Here is a tiny trained network, its code and every weight. The questions are about switching its units off for an input and a target symbol, where a switched-off unit gives its printed mean instead of its output.

import numpy as np


def w(rows, s, z=0):
    codes = np.array(rows[::2]) - 128.0
    scale = np.full(codes.shape[1], s)
    scale[-1] = z or s
    return codes * scale


def f(y):
    return np.maximum(y, 0)


def softmax(a):
    e = np.exp(a - a.max(-1, keepdims=True))
    return e / e.sum(-1, keepdims=True)


def log_softmax(a):
    a = a - a.max(-1, keepdims=True)
    return a - np.log(np.exp(a).sum(-1, keepdims=True))


def net(x, mask):
    ids = ['ΛΩαδεηθξ'.index(c) for c in x.split()]
    T = len(ids)
    res = E[ids] + P[:T]
    u = 0
    for l in range(3):
        r = res
        for j in range(2):
            rows = slice(3 * j, 3 * j + 3)
            q, k, v = (r @ M[l][rows].T for M in (Q, K, V))
            z = softmax(np.where(np.tri(T) > 0, q @ k.T / 3**0.5, -1e9)) @ v
            o = O[l][rows]
            res = res + np.where(mask[u + j], z, o[:, -1]) @ o[:, :-1]
        u += 2
        y = f(res @ A[l][:, :-1].T + A[l][:, -1])
        res = res + np.where(mask[u : u + 4], y, B[l][:, -1]) @ B[l][:, :-1]
        u += 4
    return log_softmax(res[-1] @ U[:, :-1].T + U[:, -1])


Q, K, V, O, A, B = {}, {}, {}, {}, {}, {}
E = w([
[154,170,140,90,171,246],'Λ',
[198,154,6,190,121,73],'Ω',
[142,176,144,198,139,124],'α',
[164,67,155,123,155,195],'δ',
[84,42,166,187,245,100],'ε',
[210,99,230,147,118,150],'η',
[67,39,59,150,67,197],'θ',
[141,221,121,78,88,17],'ξ',
],0.016)
P = w([
[203,155,113,220,2,128],'0',
[162,165,106,221,127,111],'1',
[148,183,111,209,144,115],'2',
[167,167,124,181,120,107],'3',
[213,162,131,131,81,117],'4',
[66,191,127,162,139,122],'5',
[170,132,154,116,71,104],'6',
[179,128,161,88,43,112],'7',
[62,162,161,87,90,121],'8',
[126,111,176,43,52,113],'9',
[9,125,184,64,75,115],'10',
[72,63,189,31,51,81],'11',
[5,108,165,48,100,79],'12',
],0.0058)
Q[0] = w([
[81,213,131,156,181,66],'0.h1',
[120,190,126,108,13,134],'0.h1',
[2,80,105,87,49,150],'0.h1',
[127,146,58,66,149,101],'0.h2',
[151,165,249,113,149,53],'0.h2',
[136,155,53,248,150,98],'0.h2',
],0.0081)
K[0] = w([
[102,158,89,185,129,53],'0.h1',
[181,243,163,123,146,124],'0.h1',
[120,159,145,80,141,233],'0.h1',
[168,201,86,136,74,20],'0.h2',
[166,250,176,20,189,95],'0.h2',
[145,124,36,254,137,152],'0.h2',
],0.0083)
V[0] = w([
[91,208,186,125,145,118],'0.h1',
[104,191,142,143,92,101],'0.h1',
[213,215,100,149,164,232],'0.h1',
[56,110,101,185,56,183],'0.h2',
[148,151,154,8,120,84],'0.h2',
[72,116,89,1,226,40],'0.h2',
],0.007)
O[0] = w([
[105,109,113,104,55,93,109],'0.h1',
[219,66,153,196,148,32,113],'0.h1',
[161,141,95,60,69,134,177],'0.h1',
[254,89,105,160,13,122,133],'0.h2',
[11,139,149,141,151,148,91],'0.h2',
[92,167,105,130,56,154,1],'0.h2',
],0.0075,0.0074)
A[0] = w([
[91,140,160,114,150,98,81],'0.n1',
[176,43,165,122,159,136,248],'0.n2',
[135,58,159,171,152,227,157],'0.n3',
[72,188,210,2,26,31,105],'0.n4',
],0.0074,0.0016)
B[0] = w([
[81,95,137,130,91,189,148],'0.n1',
[76,165,108,124,172,169,254],'0.n2',
[6,165,38,92,156,200,224],'0.n3',
[126,152,130,209,135,174,173],'0.n4',
],0.011,0.0091)
Q[1] = w([
[152,189,186,70,152,113],'1.h1',
[145,200,137,8,81,193],'1.h1',
[110,136,143,144,240,246],'1.h1',
[201,162,153,134,117,89],'1.h2',
[98,116,158,170,95,163],'1.h2',
[90,54,168,151,2,86],'1.h2',
],0.0082)
K[1] = w([
[118,144,120,245,78,101],'1.h1',
[91,112,122,85,105,154],'1.h1',
[79,142,254,101,217,244],'1.h1',
[139,142,10,126,77,54],'1.h2',
[179,134,142,133,78,96],'1.h2',
[143,104,100,114,129,179],'1.h2',
],0.0067)
V[1] = w([
[83,192,60,201,79,156],'1.h1',
[252,138,96,104,131,36],'1.h1',
[74,180,10,150,99,92],'1.h1',
[104,234,160,140,58,121],'1.h2',
[186,248,71,54,20,118],'1.h2',
[156,159,197,38,114,253],'1.h2',
],0.0068)
O[1] = w([
[126,83,128,135,213,83,162],'1.h1',
[17,65,124,201,218,169,7],'1.h1',
[73,46,117,78,120,132,146],'1.h1',
[101,181,118,167,157,254,112],'1.h2',
[105,26,120,227,157,165,72],'1.h2',
[195,167,129,90,128,223,178],'1.h2',
],0.0067,0.015)
A[1] = w([
[224,142,32,149,192,72,160],'1.n1',
[16,126,70,112,183,113,4],'1.n2',
[2,121,66,64,131,161,156],'1.n3',
[35,180,41,103,186,213,141],'1.n4',
],0.0064,0.003)
B[1] = w([
[93,100,96,104,255,38,182],'1.n1',
[99,136,104,132,110,122,148],'1.n2',
[175,207,184,154,87,114,198],'1.n3',
[229,190,146,95,139,152,248],'1.n4',
],0.007,0.011)
Q[2] = w([
[107,135,72,143,96,145],'2.h1',
[139,215,97,125,157,128],'2.h1',
[194,123,99,45,168,112],'2.h1',
[231,147,63,2,166,107],'2.h2',
[159,121,121,120,76,64],'2.h2',
[165,188,16,96,97,181],'2.h2',
],0.0075)
K[2] = w([
[106,87,83,119,122,112],'2.h1',
[83,112,140,122,34,175],'2.h1',
[61,154,124,91,53,174],'2.h1',
[90,80,211,65,121,139],'2.h2',
[124,208,71,132,79,96],'2.h2',
[93,186,254,112,126,180],'2.h2',
],0.0058)
V[2] = w([
[95,18,83,107,70,199],'2.h1',
[93,121,209,188,112,157],'2.h1',
[110,136,230,92,227,160],'2.h1',
[110,50,162,197,101,118],'2.h2',
[111,254,182,144,146,85],'2.h2',
[126,171,56,34,137,83],'2.h2',
],0.0062)
O[2] = w([
[184,120,119,81,132,155,77],'2.h1',
[79,184,121,228,135,125,63],'2.h1',
[94,103,255,71,108,198,139],'2.h1',
[172,145,123,45,124,116,5],'2.h2',
[149,86,133,90,124,115,199],'2.h2',
[109,114,84,161,104,138,208],'2.h2',
],0.0079,0.021)
A[2] = w([
[123,74,2,161,53,107,180],'2.n1',
[124,148,185,74,147,40,91],'2.n2',
[88,96,144,63,155,138,250],'2.n3',
[46,133,94,136,118,232,191],'2.n4',
],0.0071,0.0014)
B[2] = w([
[143,153,150,120,183,124,254],'2.n1',
[161,101,79,151,89,11,176],'2.n2',
[87,162,122,108,108,149,205],'2.n3',
[101,78,137,161,77,147,220],'2.n4',
],0.012,0.0064)
U = w([
[143,77,140,141,76,150,128],'Λ',
[50,142,107,112,143,154,89],'Ω',
[212,122,254,149,118,80,208],'α',
[80,131,134,95,109,165,128],'δ',
[63,153,113,77,73,105,98],'ε',
[107,201,240,64,171,121,208],'η',
[178,189,115,137,121,124,5],'θ',
[89,216,98,189,93,143,135],'ξ',
],0.0071,0.0025)

Each question gives the input, a string of symbols that net reads in full, and the target symbol t.
The units are the heads (3 rows each of Q, K, V and O) and the neurons (one row each of A and B). Each row of codes is followed by its name. A weight is (code - 128) times the scale printed after its matrix; where a second scale follows, it is the last column's (O, A, B and U).
mask holds one flag per unit, layer by layer, with each layer's heads first. A switched-off unit (its flag False) gives its mean, the last column of its rows in O or B, instead of its output. The means were averaged over made-up inputs and are rounded, as every weight is.
A unit's drop is (log p(t) with every unit on - log p(t) with that unit switched off) / (log p(t) with every unit on - log p(t) with every unit switched off).
The circuit of an input: a set's keep is (log p(t) with only the set's units on - log p(t) with every unit switched off) / (log p(t) with every unit on - log p(t) with every unit switched off). Starting from the 12 units with the biggest drops (on a tie, the unit counted first), units are removed one at a time, each time the one whose removal leaves the highest keep (on an exact tie, the one counted first), for as long as the keep stays at least 0.8.
units of the circuit, in order: the units of the circuit, biggest drop first
unit that matters most: the unit with the biggest drop
heads that matter: for each layer, one digit per head in row order, 1 if its drop is at least 0.15 and else 0, layers parted by /
drop of u: that unit's drop, to one decimal
input Λ ξ Ω η θ, target Λ: units of the circuit, in order	[0.h2]
input Ω θ ε, target θ: units of the circuit, in order	[2.h1, 0.h2]
input θ η Ω δ δ ε θ, target θ: units of the circuit, in order	[2.h1, 2.n1, 0.h2]
input Ω δ Λ θ Ω Ω Ω η θ η, target θ: units of the circuit, in order	[2.h1, 0.h2, 0.h1]
input Λ η ξ Ω θ Λ, target θ: units of the circuit, in order	[2.h1, 1.n4, 0.h2]
input ξ η δ θ η ξ, target ξ: units of the circuit, in order	[0.h2, 0.n4]
input Λ δ θ η α θ δ θ α ε ξ ε, target ξ: heads that matter	01 / 00 / 10
input θ η η ε ξ α η Λ α ε Λ, target ε: heads that matter	10 / 10 / 00
input α Λ α η δ, target η: heads that matter	01 / 10 / 11
input ε η ε Λ ξ Λ η δ ε ε, target ε: heads that matter	10 / 11 / 00
input η ξ ε ε, target ξ: heads that matter	01 / 01 / 10
input η θ θ η, target θ: heads that matter	01 / 10 / 10
input Λ η Λ Λ α ξ Ω ε Λ δ η, target Λ: heads that matter	10 / 01 / 00
input η ε δ ε η, target ε: unit that matters most	1.h2
input θ Ω ε δ, target ε: heads that matter	10 / 11 / 10
input ε η ξ Λ η α ξ δ ε Ω δ, target ε: heads that matter	10 / 11 / 00
input ε η η δ, target η: heads that matter	01 / 00 / 10
input η δ Λ Λ Λ Ω, target Ω: heads that matter	00 / 10 / 00
input η δ θ ε, target θ: heads that matter	11 / 00 / 10
input η α ε η ε Λ δ η ε δ Λ, target ε: unit that matters most	1.h1
input η δ α η η Ω Ω ε ε, target ε: drop of 2.n1	0.3
input Ω θ η ξ ε δ, target ξ: drop of 0.h1	-0.2
input θ η δ θ θ η α, target α: drop of 0.n3	0.5
